Here is a tiny trained network, its code and every weight. The questions are about switching its units off for an input and a class, where a switched-off unit gives its printed mean instead of its output.

import numpy as np


def w(rows, s, z=0):
    codes = np.array(rows[::2]) - 128.0
    scale = np.full(codes.shape[1], s)
    scale[-1] = z or s
    return codes * scale


def norm(h):
    return h / np.sqrt((h * h).mean(-1, keepdims=True) + 1e-5)


def f(y):
    return y / 2 * (1 + np.tanh(0.7978845608 * (y + 0.044715 * y**3)))


def log_softmax(a):
    a = a - a.max(-1, keepdims=True)
    return a - np.log(np.exp(a).sum(-1, keepdims=True))


def net(x, mask):
    res = np.array(x, float).reshape(1, 8) / 4 @ E
    u = 0
    for l in range(4):
        y = f(norm(res) @ A[l][:, :-1].T + A[l][:, -1])
        res = res + np.where(mask[u : u + 6], y, B[l][:, -1]) @ B[l][:, :-1]
        u += 6
    return log_softmax(norm(res)[-1] @ U[:, :-1].T + U[:, -1])


A, B = {}, {}
E = w([
[162,108,204,225,160],'x0',
[91,73,254,117,146],'x1',
[51,112,96,139,120],'x2',
[108,209,152,161,188],'x3',
[157,28,112,203,172],'x4',
[59,117,176,200,123],'x5',
[177,138,169,65,164],'x6',
[98,128,92,206,211],'x7',
],0.00092)
A[0] = w([
[140,45,105,164,82,76],'0.n1',
[158,48,69,98,130,61],'0.n2',
[86,47,108,92,2,161],'0.n3',
[53,129,213,128,127,103],'0.n4',
[56,137,64,191,114,6],'0.n5',
[27,172,51,196,108,86],'0.n6',
],0.003,0.0015)
B[0] = w([
[201,107,127,101,108,138],'0.n1',
[137,68,137,58,201,126],'0.n2',
[181,144,156,188,211,254],'0.n3',
[43,65,191,73,123,181],'0.n4',
[102,214,46,59,185,99],'0.n5',
[66,114,54,157,251,176],'0.n6',
],0.0027,0.00097)
A[1] = w([
[170,113,133,182,124,255],'1.n1',
[194,114,192,102,144,44],'1.n2',
[165,192,100,1,127,131],'1.n3',
[88,182,156,156,93,128],'1.n4',
[129,121,122,169,83,166],'1.n5',
[141,128,152,170,181,203],'1.n6',
],0.0042,0.00052)
B[1] = w([
[167,163,180,63,138,242],'1.n1',
[83,151,74,100,139,254],'1.n2',
[82,86,128,253,32,238],'1.n3',
[173,107,145,89,130,167],'1.n4',
[186,161,119,49,197,143],'1.n5',
[97,198,114,49,110,245],'1.n6',
],0.003,0.00074)
A[2] = w([
[208,68,137,138,195,255],'2.n1',
[149,60,118,205,160,158],'2.n2',
[89,196,185,67,53,220],'2.n3',
[163,125,103,121,135,123],'2.n4',
[176,146,2,167,123,58],'2.n5',
[195,184,139,155,136,67],'2.n6',
],0.0037,0.00093)
B[2] = w([
[96,124,102,1,33,248],'2.n1',
[167,178,65,31,93,165],'2.n2',
[214,102,110,230,197,249],'2.n3',
[52,130,162,116,70,126],'2.n4',
[13,113,211,175,163,187],'2.n5',
[167,218,198,105,134,120],'2.n6',
],0.0024,0.0012)
A[3] = w([
[94,149,59,184,171,89],'3.n1',
[108,95,136,145,127,250],'3.n2',
[143,202,152,186,154,50],'3.n3',
[211,60,211,115,57,37],'3.n4',
[123,97,127,188,1,63],'3.n5',
[105,73,223,98,154,98],'3.n6',
],0.0036,0.0011)
B[3] = w([
[127,144,35,107,191,170],'3.n1',
[185,146,154,173,65,209],'3.n2',
[188,91,117,15,144,128],'3.n3',
[87,142,17,139,181,252],'3.n4',
[105,252,116,203,44,152],'3.n5',
[42,81,200,212,101,221],'3.n6',
],0.0023,0.0012)
U = w([
[118,194,77,232,10,164],'0',
[180,214,195,79,203,106],'1',
[215,176,161,199,148,98],'2',
[217,167,144,68,79,125],'3',
[123,135,124,141,131,2],'4',
[123,41,95,24,73,152],'5',
[62,44,254,190,157,171],'6',
[36,181,27,143,234,176],'7',
],0.0088,0.0064)

Each question gives the input, the list of numbers given to net, and the class t.
The units are the neurons (one row each of A and B). Each row of codes is followed by its name. A weight is (code - 128) times the scale printed after its matrix; where a second scale follows, it is the last column's (A, B and U).
mask holds one flag per neuron, layer by layer. A switched-off neuron (its flag False) gives its mean, the last column of its row in B, instead of its output. The means were averaged over made-up inputs and are rounded, as every weight is.
A unit's drop is (log p(t) with every unit on - log p(t) with that unit switched off) / (log p(t) with every unit on - log p(t) with every unit switched off).
The circuit of an input: a set's keep is (log p(t) with only the set's units on - log p(t) with every unit switched off) / (log p(t) with every unit on - log p(t) with every unit switched off). Starting from the 12 units with the biggest drops (on a tie, the unit counted first), units are removed one at a time, each time the one whose removal leaves the highest keep (on an exact tie, the one counted first), for as long as the keep stays at least 0.8.
circuit, biggest first: the units of the circuit, biggest drop first
top k neurons: the k neurons with the biggest drops, biggest first
k most important neurons of layer l: the k neurons of layer l with the biggest drops, biggest first
drop when u is switched off: that unit's drop, to one decimal
input [8,5,5,-3,5,-8,4,0], class 5: circuit, biggest first => 2.n1
input [6,-7,-1,4,6,-1,3,8], class 1: 3 most important neurons of layer 1 => 1.n1; 1.n3; 1.n2
input [-6,0,4,7,-5,8,0,-8], class 2: 3 most important neurons of layer 3 => 3.n4; 3.n3; 3.n6
input [-4,6,8,0,-7,-2,0,3], class 6: circuit, biggest first => 3.n4; 2.n2; 1.n6
input [-7,-2,-2,-5,2,-2,5,-4], class 0: top 2 neurons => 1.n3; 3.n5
input [-5,-2,-6,7,5,6,3,-8], class 2: 3 most important neurons of layer 0 => 0.n5; 0.n3; 0.n1
input [-7,-3,0,-6,1,4,3,-7], class 0: top 2 neurons => 1.n3; 3.n5
input [-8,-4,2,-6,2,-5,1,-6], class 0: circuit, biggest first => 1.n3; 3.n5
input [8,6,-2,-8,7,3,-6,-3], class 5: 2 most important neurons of layer 2 => 2.n1; 2.n2
input [2,-5,3,8,-5,2,-3,-6], class 2: top 2 neurons => 1.n2; 3.n4
input [5,6,1,-1,6,-3,2,6], class 5: 4 most important neurons of layer 2 => 2.n1; 2.n5; 2.n2; 2.n3
input [8,-2,-4,-8,5,-3,0,-1], class 3: 2 most important neurons of layer 0 => 0.n4; 0.n6
input [2,-2,2,6,3,-8,8,7], class 1: top 3 neurons => 2.n6; 3.n4; 0.n6
input [-2,-4,-5,-6,-7,5,-7,3], class 7: circuit, biggest first => 0.n6
input [5,-3,1,-2,1,7,-1,-5], class 3: 2 most important neurons of layer 2 => 2.n5; 2.n1
input [-6,-3,0,6,-7,6,4,-4], class 0: 2 most important neurons of layer 1 => 1.n3; 1.n1
input [7,1,7,7,-7,-3,4,-6], class 2: top 2 neurons => 2.n3; 2.n5
input [0,-8,3,-5,8,3,-6,-2], class 7: 2 most important neurons of layer 1 => 1.n4; 1.n3
input [-6,-4,5,5,-2,0,3,-6], class 0: drop when 1.n3 is switched off => 1.6
input [-2,-4,-1,-1,-4,2,-6,-1], class 7: drop when 0.n6 is switched off => 0.8
input [8,4,8,-4,1,-8,-3,-2], class 5: drop when 2.n2 is switched off => 0.0
input [4,0,1,3,0,-1,5,7], class 1: top neuron => 3.n4
input [5,-1,8,-6,6,3,-2,1], class 5: 2 most important neurons of layer 2 => 2.n2; 2.n1
